Each row is shifted at random along 4 fixed directions that mean nothing.
Known rows, with every way that one mark hangs from another
zezap[ridet[gutuf[zumon] mipak[namo]]]: -138  495  333  -31  -437  -168  181  -113  248  201  479  -98  -241  -57  161  552  165  -312  440  -57  430  -12  123  -106  -178  186  -313  17  -51  -207  -120  -157  -84  119  -79  -107  24  -165  -123  125  85  186  -61  76  137  -257  -96  -101  -89  -24  528  -63  -140  65  -36  -84  -500  108  -22  -351  638  -239  190
gutuf[dekim[pasodu[keza] sizo] pebe[ridet[mipak]] zumon]: -218  168  -54  34  -195  27  39  -5  -201  -68  -15  -177  -79  111  -57  -170  -5  -74  161  -30  127  253  -21  207  45  87  -273  -1  -381  27  104  109  -239  153  232  -85  -68  -40  4  -11  -22  -141  -60  63  114  225  -91  154  134  -114  63  129  -85  20  0  202  -73  209  -250  -87  428  -167  135
namo[keza[begiru dipeze sizir[pasodu[dekim[gutuf]] sizo]]]: -182  403  201  36  -398  -14  70  -286  -63  117  171  25  -159  37  -112  -116  249  -202  -269  -180  -188  144  -127  12  -170  -132  -265  69  -91  -45  -14  -124  -64  -111  -24  -57  -26  -220  -86  178  83  -123  115  268  132  85  156  -361  -134  -159  335  -155  -105  -74  -148  14  -144  98  -216  -159  234  -274  225
nodag[namo[keza[begiru[sizo] sizir[pasodu[zumon]]]]]: 232  139  -88  5  -5  124  -153  -219  -365  -8  -165  -222  -275  150  -187  -86  -59  85  -148  48  -196  79  85  339  -128  -76  20  5  149  2  438  369  -154  92  186  -173  -270  -32  219  28  134  -170  -66  524  222  117  161  -26  3  -74  28  59  67  138  -140  165  196  329  -453  88  137  21  -14
namo[keza[begiru sizir[sizo]]]: 284  682  525  54  125  38  440  231  -176  -303  -396  -62  84  -143  145  -8  -62  -101  93  102  107  50  -220  60  -414  123  -149  228  213  -311  459  -56  -217  -85  -127  -32  25  -125  223  157  136  -274  299  208  -97  310  -106  -282  -9  67  51  10  -308  -414  -454  17  280  317  11  -76  135  249  -83
zumon[dekim[pasodu sizo]]: -356  383  49  6  -572  -56  -101  -543  105  329  471  -13  -430  71  -129  145  337  -224  -245  -144  -106  187  67  -32  20  -227  -389  -11  -337  65  -79  36  -92  -36  106  -27  -45  -289  -269  12  125  35  -50  270  213  -176  207  -337  -144  -238  518  -161  -42  164  -7  52  -442  136  -330  -226  538  -312  358
keza[dipeze[sobon] namo sizir[begiru[sizo]]]: -216  -160  10  97  -330  37  -117  -85  -241  132  353  -188  -84  206  -116  -120  -49  -40  206  -240  -109  9  121  257  -64  302  -4  -166  68  41  -299  -112  183  193  79  -234  -150  118  109  183  -269  2  -194  311  243  -41  91  270  -35  -231  77  -56  159  339  208  -68  -208  -109  -114  -188  117  -615  95
ridet[gutuf[dekim[pasodu[keza]] pebe[nodag] zumon] mipak]: -337  144  -151  -57  -401  -21  -126  -199  -24  147  321  -229  -261  150  -76  19  26  -142  110  -60  124  223  105  179  142  21  -310  -81  -431  163  -28  107  -187  203  224  -77  -93  -96  -118  -31  -14  60  -188  64  208  -56  10  162  38  -158  283  44  -38  195  133  150  -321  123  -331  -143  547  -345  200
gutuf[dekim[pasodu[keza[begiru sizir]] zumon] pebe[ridet]]: -236  544  376  80  -339  -57  322  -46  -29  -24  86  79  -82  -50  87  -92  260  -185  82  -111  120  164  -101  -46  -195  49  -423  172  -240  -226  44  -137  -171  -36  -36  2  77  -169  -98  172  -4  -154  187  95  -11  173  -82  -183  24  -128  309  -69  -183  -176  -262  65  -93  183  -40  -198  448  -158  197
sizir[pasodu[keza] sizo]: -7  105  133  69  -188  101  47  9  -300  -33  56  -186  -101  108  -5  -64  -43  28  306  -97  85  33  107  272  -154  287  -73  -14  63  -181  68  46  -90  188  52  -221  -137  103  199  154  -114  -84  -77  303  150  130  -52  283  92  -125  34  55  77  183  -18  72  64  107  -208  -117  223  -303  51
pebe[gutuf nodag[namo[keza[begiru]]] ridet]: -313  11  -200  -151  -202  -94  -254  -190  -83  165  292  -285  -204  186  -186  140  -262  -139  -68  38  6  56  -13  126  243  -109  -18  -153  -299  247  -60  -95  -119  164  289  -106  -67  -205  -147  -140  163  29  -268  -46  221  -89  196  69  -112  -55  165  47  -96  101  195  50  -397  70  -247  -74  321  -256  162
tati[keza[dipeze namo]]: -208  84  163  79  -239  -74  75  46  -202  50  267  -106  -47  90  8  29  -57  -90  249  -104  43  -4  40  112  -134  274  -101  -97  57  -72  -163  -208  110  115  38  -130  -44  65  59  109  -162  -22  -60  124  127  -32  66  128  -9  -97  150  -49  -30  76  45  -87  -255  -31  81  -190  177  -338  51
nodag[namo[keza[begiru sizir]]]: -209  455  229  -75  -321  -98  56  -195  40  152  287  -67  -152  1  -22  200  73  -251  -105  -85  11  49  -117  -90  -82  -108  -140  9  -110  -26  -75  -250  -57  -23  -2  -35  53  -242  -140  63  143  -28  47  75  101  -122  148  -291  -187  -94  366  -123  -192  -92  -70  -63  -315  80  -99  -234  274  -197  200
zumon[dekim[pasodu[keza[dipeze]]]]: -157  599  195  54  -204  -52  158  -272  -67  31  -55  71  -221  -57  -109  23  189  -222  -461  45  -215  271  -197  -78  -191  -310  -410  96  -202  -12  310  32  -164  -248  107  68  25  -336  -131  -42  256  -187  222  197  40  115  218  -668  -81  -46  337  -128  -312  -332  -322  82  -175  313  -152  -74  294  166  205
ridet[gutuf mipak[namo[keza[sizir[begiru]]]]]: 68  206  2  -76  14  1  29  127  -173  -106  -126  -301  54  74  -51  5  -206  -117  115  78  113  101  -164  220  -59  75  56  -32  -10  92  138  -17  -147  99  141  -137  -100  -15  134  -10  89  -140  -31  52  109  143  -18  37  -54  41  20  101  -203  -111  10  52  -18  156  -206  -93  124  -14  -40
pasodu[keza[begiru dipeze namo] zumon]: -66  258  239  120  -64  -30  202  78  -301  -102  -112  16  -3  43  -62  -124  19  -29  1  19  -57  98  -100  66  -261  93  -171  22  67  -130  143  -77  -20  -44  98  -98  -52  -28  115  44  2  -228  147  204  62  200  66  -143  36  -36  74  -9  -127  -187  -212  22  3  170  17  -73  85  -10  25
sizir[begiru pasodu[dekim[gutuf[pebe] sizo zumon]]]: 57  313  147  144  -143  81  103  -204  -233  -58  -174  6  -300  51  -100  -174  188  58  -38  61  -45  174  96  232  -207  -23  -363  125  -51  -146  427  371  -246  1  184  -128  -200  -118  108  34  117  -199  56  480  134  292  -7  -139  100  -108  148  54  12  36  -319  223  169  387  -348  29  433  50  109
zumon[dekim[gutuf sizo]]: -113  127  -200  1  61  -11  -42  -39  -301  -164  -350  -136  -17  146  -285  -393  -136  -27  -391  223  -191  289  -271  238  79  -240  -185  2  -279  288  324  137  -232  -120  383  -25  -138  -164  -20  -243  218  -353  32  60  100  446  170  -214  -29  43  -74  108  -269  -274  -95  221  33  268  -276  118  142  191  24
tati[keza[begiru[sizo] sizir[pasodu]]]: -100  371  113  -30  -251  27  -2  -224  -95  54  64  -109  -114  44  -122  -166  69  -219  -285  -99  -235  132  -130  115  -119  -137  -132  52  -36  120  51  -31  -36  -114  18  -35  -73  -177  -56  165  52  -131  63  286  143  89  184  -311  -203  -110  217  -158  -133  -67  -98  8  -55  102  -236  -113  134  -213  128
nodag[namo[keza[begiru dipeze sizir]]]: -4  184  -69  -25  -68  1  -139  -223  -197  76  20  -194  -222  126  -212  61  -118  -84  -283  32  -237  117  -59  129  -49  -165  -37  -89  -10  133  233  103  -54  12  195  -77  -130  -173  52  -73  168  -107  -53  286  174  -33  269  -265  -104  -71  138  -20  -103  -16  -47  37  -142  212  -265  -13  128  -7  64
pebe[ridet[mipak[namo zezap]]]: -258  281  304  -43  -253  -195  226  192  40  41  302  -131  90  -14  153  323  -39  -262  564  -29  478  -56  -61  -44  -106  312  -78  -17  -61  -157  -304  -424  -22  134  5  -159  88  -14  -75  96  -21  30  -51  -197  53  -13  -139  158  -57  49  242  31  -194  -79  59  -107  -404  -11  159  -331  351  -274  110
nodag[namo[keza[sizir[begiru pasodu[dekim[sizo]]]]]]: -3  411  277  1  -139  43  201  46  -258  -120  -107  -73  18  -3  43  -118  49  -48  74  -56  82  69  -139  131  -194  76  -79  135  2  -220  148  -114  -190  26  -12  -110  -8  -33  101  144  47  -223  149  146  36  242  -43  9  9  -67  92  13  -131  -142  -203  80  145  174  -151  -123  144  -98  71
begiru[keza[dipeze namo] sizo]: -227  397  369  35  -344  -50  169  -101  -22  93  257  -9  -80  -67  39  137  98  -274  24  -165  -7  60  -78  -25  -225  86  -209  17  -7  -87  -150  -263  39  -44  -47  -97  44  -159  -50  211  -2  4  82  166  110  -21  54  -280  -123  -142  327  -152  -136  -77  -97  -98  -276  25  11  -269  235  -340  219
dipeze[sobon tati[keza[begiru[sizo] sizir]]]: -88  527  200  45  -183  -33  93  -237  -5  47  43  -52  -150  -15  -118  -41  28  -300  -455  -38  -364  166  -171  -30  -226  -197  -271  35  2  99  180  -47  49  -249  -38  85  -5  -290  -88  110  87  -116  143  296  72  -1  290  -642  -241  -40  266  -251  -272  -230  -206  -70  -185  159  -52  -116  138  -15  100
dipeze[sobon tati[keza]]: -239  -38  -9  75  -229  -52  -11  71  -229  35  296  -231  -23  175  -34  -61  -207  -76  229  -100  -23  25  43  187  -45  331  -112  -170  -4  -3  -156  -201  133  151  31  -89  -55  128  75  70  -257  -3  -158  66  121  -24  114  268  10  -55  42  -46  -44  135  183  -70  -288  -88  87  -163  161  -391  -13
dekim[gutuf[zumon] pasodu sizo]: -159  309  -66  1  -43  -22  60  -55  -231  -143  -275  -72  -23  56  -182  -347  -12  -104  -366  156  -131  306  -270  177  19  -241  -290  72  -307  204  301  72  -253  -156  279  22  -67  -191  -91  -146  206  -319  110  33  61  404  121  -283  -32  32  51  51  -324  -322  -170  210  9  272  -234  53  225  158  75
zezap[namo[keza] ridet]: -190  602  346  -149  -80  -206  368  269  26  -146  -54  -52  248  -112  90  130  -87  -335  23  129  289  86  -476  -170  -131  -36  -136  111  -148  -60  -33  -537  -172  -151  -5  22  194  -194  -138  -40  230  -192  248  -370  -96  217  -26  -311  -174  180  228  -25  -567  -581  -157  -54  -241  76  164  -234  155  107  57
tati[keza[begiru namo sizir[sizo]]]: -54  194  69  37  -164  18  -50  -176  -181  58  60  -113  -149  108  -154  -130  22  -93  -146  -54  -213  78  -11  164  -122  -43  -48  -26  61  120  46  58  43  -19  115  -106  -151  -84  32  88  4  -136  -8  370  188  27  179  -174  -144  -126  143  -90  -24  55  -67  -8  -58  120  -205  -85  108  -175  61
mipak[namo[keza[begiru dipeze]] ridet[gutuf] sobon zezap]: 295  235  -49  -10  77  -50  -8  -43  -53  16  -72  -334  -220  101  -114  396  -198  -103  61  202  38  49  -14  139  -175  44  -11  -99  202  -1  408  216  -87  90  108  -136  -184  -73  184  -118  219  -40  -99  286  141  -107  129  -216  -61  140  148  64  -195  -34  -32  -13  -174  297  -227  -27  231  242  -126
sobon[dipeze[keza[begiru namo sizir]] tati]: -324  467  523  58  -259  -180  478  361  -78  -136  188  38  336  -70  202  -155  -8  -299  215  -142  124  -3  -327  -117  -288  331  -183  83  41  -192  -333  -712  167  -109  -258  56  221  38  -70  253  -272  -166  258  -224  -126  120  -15  -59  -137  17  181  -205  -372  -398  -94  -236  -238  -189  469  -338  6  -305  -7
dipeze[keza[begiru namo] sobon[tati]]: -60  250  198  125  -82  -68  153  55  -202  -44  65  -84  -55  39  -11  -14  -110  -105  32  13  -112  33  -23  89  -249  174  -165  -41  158  -57  104  -97  122  -34  -2  -26  -46  -3  75  68  -102  -103  42  215  63  9  153  -143  -57  3  108  -103  -158  -106  -119  -97  -166  92  143  -109  109  -55  -55
ridet[mipak[namo[keza[sizir]] zezap]]: -17  50  -46  -66  -74  -58  -35  119  -183  15  91  -316  28  142  -32  135  -167  -76  330  25  213  13  -45  205  -30  202  131  -115  32  40  -57  -98  -31  206  148  -199  -108  116  126  -14  -13  -68  -129  21  135  3  -9  256  -28  26  57  112  -96  70  146  -2  -174  72  -137  -155  140  -155  -45
dipeze[keza[begiru[sizo] namo sizir[pasodu]] sobon tati]: 145  8  -13  159  -18  106  -56  -61  -409  -46  -68  -200  -140  161  -137  -249  -127  63  -28  -43  -316  41  120  375  -242  185  -18  -60  299  11  255  233  127  51  73  -137  -250  124  258  151  -178  -147  -67  545  181  97  181  50  -5  -90  -63  -57  83  161  -79  8  124  159  -142  38  3  -142  -122
zezap[namo[keza[sizir]] ridet]: -302  72  -240  -204  -197  -125  -175  -81  -71  104  165  -250  38  190  -251  -50  -141  -230  -247  43  -44  156  -319  58  190  -212  46  -135  -290  365  -190  -260  -60  -11  270  -73  -44  -127  -167  -169  165  -129  -80  -168  163  56  221  -112  -234  22  163  -2  -291  -126  228  25  -367  -13  -230  -132  86  -176  102
begiru[keza[namo sizir[pasodu[dekim]]] sizo]: 260  396  311  155  -212  134  60  -337  -194  96  37  -44  -455  -25  15  178  232  6  80  -91  -102  6  306  223  -414  97  -204  104  318  -288  399  414  -68  61  -25  -203  -240  -74  224  274  49  -4  22  785  223  -42  45  -207  24  -199  289  -75  184  246  -335  56  121  364  -334  -67  363  -98  103
sizir[begiru[keza[dipeze] sizo] pasodu[dekim]]: -421  170  -82  -82  -524  35  -211  -443  -59  243  344  -105  -173  120  -260  -179  142  -301  -461  -260  -341  228  -149  100  53  -240  -175  -71  -291  291  -261  -138  0  -93  125  -98  -63  -231  -196  150  50  -21  -52  216  278  38  271  -319  -228  -240  318  -194  -56  75  145  40  -310  -45  -380  -191  157  -566  351
pasodu[dekim[sizo zumon] keza[begiru]]: -135  318  187  83  -184  9  192  20  -247  -109  -106  -13  4  65  -58  -250  112  -35  -20  -31  0  182  -147  94  -153  42  -247  85  -156  -124  111  -63  -155  -28  89  -66  -30  -47  48  45  0  -272  153  145  41  283  -8  -54  47  -89  84  14  -138  -146  -156  116  53  165  -127  -113  200  -93  94
sizir[begiru pasodu[dekim[gutuf] keza[dipeze] zumon] sizo]: -257  391  281  78  -282  -1  258  -20  -247  -106  -107  124  77  8  -81  -372  215  -138  -190  -108  -90  208  -264  35  -220  -43  -309  141  -152  -137  3  -226  -139  -173  36  -75  27  -122  -36  159  39  -296  250  101  48  420  27  -238  -4  -67  146  -73  -193  -296  -238  109  57  106  -94  -123  119  -185  195
begiru[keza[dipeze namo sizir[pasodu]] sizo]: -175  -102  -166  8  -303  87  -274  -303  -274  179  219  -210  -196  194  -254  -181  -10  -88  -193  -189  -323  122  47  314  -3  -22  13  -145  -16  247  -113  87  86  77  203  -207  -222  -9  50  128  -74  -34  -170  403  315  12  232  -9  -105  -233  121  -72  119  272  156  35  -148  16  -369  -71  71  -481  156
begiru[keza[dipeze sizir[pasodu[dekim]]] sizo]: 30  426  366  75  -164  68  274  52  -242  -139  -120  -42  27  -56  65  -151  64  -130  46  -115  -33  92  -124  145  -341  166  -198  148  113  -234  165  -98  -97  -51  -107  -100  -18  -41  160  289  -44  -169  186  264  32  290  -36  -134  12  -81  110  -68  -121  -176  -252  28  140  145  -62  -117  125  -182  66
begiru[keza[dipeze[sobon tati] namo sizir[sizo]]]: 114  320  197  166  -3  56  91  -140  -246  -34  -132  -70  -193  -10  -112  3  -62  -105  -256  6  -356  123  -3  147  -356  -7  -188  -14  232  -30  374  178  72  -125  55  -61  -131  -131  175  104  41  -121  90  502  116  66  222  -470  -48  -52  104  -119  -110  -115  -276  -23  -18  274  -67  -5  76  74  7
sizir[begiru pasodu[dekim[gutuf zumon]] sizo]: -174  199  73  65  -375  33  -18  -282  -175  89  127  -7  -231  95  -126  -200  226  -55  -80  -108  -71  139  52  203  -95  -31  -278  56  -108  -32  30  87  -129  1  125  -156  -148  -98  -35  122  45  -118  -21  348  213  191  68  -57  -18  -153  231  -35  35  120  -98  144  -46  154  -333  -92  353  -298  207
zezap[namo[keza[sizir[sizo]]]]: -27  79  -87  -51  -272  37  -209  -267  -109  202  281  -277  -286  180  -138  165  -16  -58  55  -86  -29  42  115  204  -1  23  20  -124  -15  66  8  120  -37  193  141  -196  -192  -24  70  22  33  26  -189  335  254  -163  130  76  -91  -154  226  -5  67  313  129  35  -204  110  -386  -146  275  -294  106
sizir[pasodu[dekim[gutuf[pebe]] keza zumon] sizo]: -514  -42  -71  -23  -355  -45  42  86  -310  -60  66  -26  184  218  -182  -588  64  -60  -3  -107  31  201  -261  161  110  64  -180  -15  -402  97  -325  -343  -118  23  219  -139  -24  52  -105  26  -118  -279  16  -169  117  464  2  287  29  -82  3  46  -106  -89  125  158  -68  -99  -143  -111  121  -467  174
zezap[namo ridet[gutuf[pebe] mipak]]: -177  14  -5  -72  -210  -121  8  131  -20  42  264  -272  -20  146  -20  208  -156  -142  507  44  401  18  20  124  41  278  -73  -118  -135  37  -188  -143  -86  249  192  -207  -82  20  14  -54  -16  53  -212  -75  159  -7  -112  313  -17  1  155  131  -90  120  199  -3  -350  17  -83  -213  408  -292  58
mipak[namo ridet[gutuf[zumon]]]: -19  73  -28  -38  -103  -79  57  160  -117  -42  77  -279  -30  138  1  67  -171  -56  382  115  291  16  9  213  -21  274  -87  -58  -14  -14  53  -39  -110  192  105  -153  -121  80  76  -36  -18  -47  -147  3  125  94  -58  299  27  83  69  111  -124  30  97  40  -166  87  -92  -87  321  -117  -74
sizir[begiru pasodu[dekim keza[namo] zumon] sizo]: -339  751  571  13  -406  -91  420  -66  -33  -26  41  267  71  -162  64  -162  395  -305  -201  -133  32  142  -317  -201  -320  -138  -352  249  -138  -222  -123  -432  -119  -295  -110  -10  164  -253  -216  244  129  -241  401  19  3  280  11  -500  -145  -56  389  -207  -310  -450  -380  3  -69  97  34  -274  178  -155  292

Rows
128  285  134  15  61  -104  167  151  -134  -65  -66  -211  -21  43  -3  288  -183  -107  171  164  131  14  -107  62  -235  158  -54  -43  178  -123  253  -67  -33  30  53  -96  -51  -4  150  -65  108  -96  25  77  20  23  63  -125  -22  152  110  41  -265  -192  -96  -51  -173  209  37  -87  150  179  -115
mipak[ridet zezap[namo[keza[dipeze[tati]]]]]
-163  290  147  -35  -290  -99  27  -103  11  163  341  -172  -150  28  12  363  -11  -233  164  -79  132  45  -12  -13  -102  89  -109  -102  -52  -47  -99  -177  -6  105  38  -114  0  -99  -23  43  53  74  -66  67  136  -190  75  -107  -86  -58  331  -46  -138  35  51  -75  -416  64  -67  -262  315  -225  149
ridet[mipak[namo[keza[dipeze]]]]
-545  443  419  23  -631  -121  292  -34  25  108  437  124  71  25  71  -105  354  -251  155  -295  190  101  -184  -196  -120  136  -345  81  -328  -241  -485  -583  -34  -23  -133  -49  179  -97  -218  223  -136  -106  181  -118  32  71  -58  -8  -70  -196  386  -159  -140  -97  1  -52  -322  -143  74  -421  314  -575  323
pasodu[dekim[sizo] keza[begiru] zumon]
-259  398  201  2  -399  -48  85  -180  -2  124  304  -79  -39  13  -59  -40  65  -341  -276  -232  -251  125  -211  -37  -163  -39  -208  -16  -60  32  -159  -334  93  -129  -141  22  71  -180  -111  218  -54  -39  89  120  80  -53  229  -380  -216  -113  321  -255  -226  -135  -11  -127  -322  -60  -18  -241  103  -373  176
namo[keza[begiru[sizo] dipeze[sobon[tati]] sizir[pasodu]]]
-118  275  166  27  -150  10  61  -92  -182  -3  -17  -65  -37  13  -117  -107  -4  -181  -208  -63  -200  134  -156  104  -174  -55  -104  -1  7  88  34  -88  10  -94  98  -95  -58  -141  24  106  54  -147  86  234  130  141  145  -317  -120  -97  142  -90  -148  -144  -119  -10  -88  112  -120  -104  62  -159  118
begiru[keza[dipeze namo sizir[sizo]]]
-40  -79  -336  -72  -29  -32  -207  -24  -186  -19  -19  -357  -114  215  -221  -30  -268  -73  55  158  64  166  -6  305  126  18  -81  -147  -161  298  155  186  -162  153  351  -143  -218  -48  50  -177  125  -63  -249  93  245  129  82  124  -5  49  -2  176  -108  57  169  147  -197  179  -313  22  306  -55  -17
zezap[ridet[gutuf[zumon] mipak]]
-75  417  343  -71  -262  -97  308  253  15  -69  173  -156  142  -21  192  140  -1  -205  466  -73  436  -4  -163  22  -163  310  -112  85  -26  -234  -147  -382  -132  137  -133  -111  77  22  37  173  -37  -49  79  -132  5  69  -216  172  -39  12  240  13  -249  -135  -16  -47  -157  0  36  -309  311  -259  28
zezap[namo[keza[sizir[begiru]]] ridet[gutuf[zumon]]]
-51  397  299  135  -292  92  137  -190  -142  48  104  -44  -175  15  -23  -13  158  -137  -75  -193  -184  144  1  82  -292  75  -256  48  32  -179  112  25  -5  -32  -61  -82  -41  -100  87  230  -72  -89  108  424  87  15  77  -256  -29  -205  238  -147  -42  33  -170  -6  -34  153  -162  -185  215  -245  159
dekim[pasodu[keza[dipeze[tati] sizir[begiru[sizo]]]]]
88  -324  -254  154  70  82  -174  78  -477  -84  -36  -367  -112  302  -206  -173  -395  155  167  43  -202  58  159  442  -63  351  5  -237  183  84  226  237  100  242  217  -183  -279  215  347  -57  -229  -93  -270  373  193  87  169  362  128  -48  -214  111  104  256  168  38  -26  88  -119  76  43  -177  -182
keza[begiru dipeze[sobon[tati]]]
-129  299  104  -36  -215  -13  14  -118  -72  46  118  -159  -71  56  -102  16  -53  -213  -165  -77  -118  126  -168  55  -78  -44  -128  -34  -90  75  11  -146  -52  -20  42  -56  -16  -177  -14  63  79  -79  18  137  115  31  143  -248  -138  -91  200  -79  -181  -93  -6  -19  -196  67  -157  -156  165  -211  128
namo[keza[begiru[sizo] dipeze]]
-199  -109  -130  -74  -87  -82  -31  242  -200  -84  104  -335  159  184  -83  -10  -323  -124  354  41  247  76  -146  196  91  277  33  -165  -129  122  -198  -263  -54  209  205  -187  -52  97  66  -84  -54  -76  -191  -174  127  156  -25  353  -2  64  -60  158  -180  -8  281  13  -265  -53  -36  -156  166  -276  -20
zezap[ridet[mipak[sobon]]]
-51  -2  -62  140  -199  68  -195  -335  -217  170  189  -152  -319  178  -251  -35  -29  -48  -218  -104  -402  97  160  224  -148  3  -111  -161  132  134  97  221  163  23  159  -147  -231  -70  98  64  -61  -19  -146  569  275  -104  301  -209  -89  -180  138  -120  105  247  8  -21  -185  133  -239  -44  132  -249  82
keza[dipeze[sobon tati] namo sizir[begiru sizo]]
86  563  309  1  -124  -79  168  -179  178  75  101  -106  -419  -57  42  490  3  -177  143  210  203  22  150  -46  -219  5  -385  69  7  -150  416  216  -213  28  57  -53  -80  -326  -28  -44  267  85  -32  301  89  -120  22  -351  -58  33  396  -19  -163  -49  -293  6  -234  373  -144  -90  637  175  94
mipak[ridet[gutuf[pebe[nodag]]]]
-163  44  -74  48  -269  27  -152  -225  -166  139  263  -215  -193  188  -181  -62  -74  -130  -141  -143  -287  117  33  177  -51  50  -102  -155  -18  151  -49  23  121  61  87  -82  -135  -32  42  79  -127  -15  -129  324  206  -104  252  -81  -107  -162  162  -124  0  179  128  -39  -250  6  -184  -129  129  -352  83
sobon[tati[keza[dipeze sizir[begiru]]]]
-522  135  191  -72  -626  -190  198  196  81  105  606  -125  168  116  159  23  128  -224  649  -235  562  9  -96  -3  84  431  -203  -19  -343  -150  -669  -630  -43  246  -81  -138  126  114  -175  148  -249  41  -83  -366  74  6  -239  541  -19  -114  315  -5  -125  106  314  -60  -487  -275  96  -448  455  -731  188
zezap[namo ridet[gutuf[zumon[dekim[sizo]]]]]
342  579  456  178  95  83  381  128  -262  -258  -323  -76  -41  -104  121  -71  -69  -72  45  45  -123  39  -37  172  -524  218  -218  184  392  -325  547  126  -40  -111  -194  -4  -64  -24  287  260  -54  -208  232  463  -51  218  17  -282  8  48  32  -102  -190  -251  -452  -27  276  309  68  -20  98  189  -153
dipeze[keza[begiru[sizo] sizir[pasodu]] sobon[tati]]
-206  242  283  36  -345  -11  79  -86  -84  109  307  -77  -117  9  39  119  63  -156  212  -164  84  10  47  82  -158  194  -122  -27  12  -92  -192  -178  31  98  8  -176  -30  -42  12  191  -67  25  -30  212  164  -50  -3  2  -65  -179  263  -76  -7  115  -4  -62  -222  12  -71  -269  268  -419  180
sizir[begiru[keza[namo]]]
-248  150  106  60  -451  -38  -4  -228  -109  166  346  -36  -227  122  -55  -57  204  -81  121  -157  37  46  109  119  -83  112  -258  -3  -87  -100  -133  -71  -38  86  41  -151  -100  -47  -58  146  -62  -17  -79  244  193  32  67  84  -24  -170  291  -59  67  190  1  34  -218  41  -181  -169  389  -426  194
keza[sizir[pasodu[dekim[gutuf]]]]
-155  169  43  47  -204  -17  65  -31  -230  -42  12  -89  -78  113  -75  -177  43  -17  57  6  52  138  -40  169  -55  78  -230  18  -158  -43  80  -7  -143  53  147  -98  -88  -19  26  -9  -1  -176  3  131  109  226  22  84  49  -66  92  51  -78  -15  -47  127  -57  142  -161  -81  288  -149  82
pasodu[dekim[sizo zumon]]
-304  476  362  34  -308  -159  241  -109  40  69  225  82  -252  -57  101  236  149  -150  209  61  288  53  50  -78  -92  26  -419  123  -252  -233  76  -111  -210  35  108  -44  71  -256  -186  -8  144  -17  31  6  21  44  -47  -116  23  -55  386  -10  -165  -88  -259  53  -297  239  9  -161  636  -64  243
zumon[dekim[gutuf[pebe[nodag[namo] ridet]] pasodu]]
61  423  326  131  -166  52  174  -105  -186  -13  33  -39  -138  -24  20  -57  69  -129  -58  -100  -200  39  24  136  -374  113  -170  73  252  -154  189  33  84  -83  -108  -57  -83  -36  111  255  -93  -104  120  455  88  29  124  -263  -92  -85  189  -188  -75  -42  -253  -64  27  158  -37  -125  112  -112  11
sobon[dipeze[keza[namo sizir[begiru pasodu sizo]] tati]]
55  147  14  74  -190  127  -69  -219  -287  27  -14  -155  -253  147  -148  -127  59  32  -32  -68  -145  111  110  269  -154  47  -129  6  42  -62  235  261  -111  83  119  -180  -216  -20  159  112  2  -125  -51  501  213  118  91  14  25  -164  92  4  107  189  -83  126  103  219  -382  -33  219  -196  83
sizir[pasodu[dekim keza[begiru[sizo]]]]
-404  285  174  54  -442  -48  72  -174  -69  143  351  -30  -60  45  -84  -52  70  -287  -182  -231  -202  146  -129  -36  -132  20  -275  -68  -149  -7  -228  -335  98  -102  -44  -27  67  -136  -130  164  -92  -23  40  83  110  -16  207  -263  -120  -124  280  -218  -164  -74  24  -82  -373  -68  15  -245  157  -426  235
sizir[pasodu[keza[dipeze[sobon tati]]] sizo]
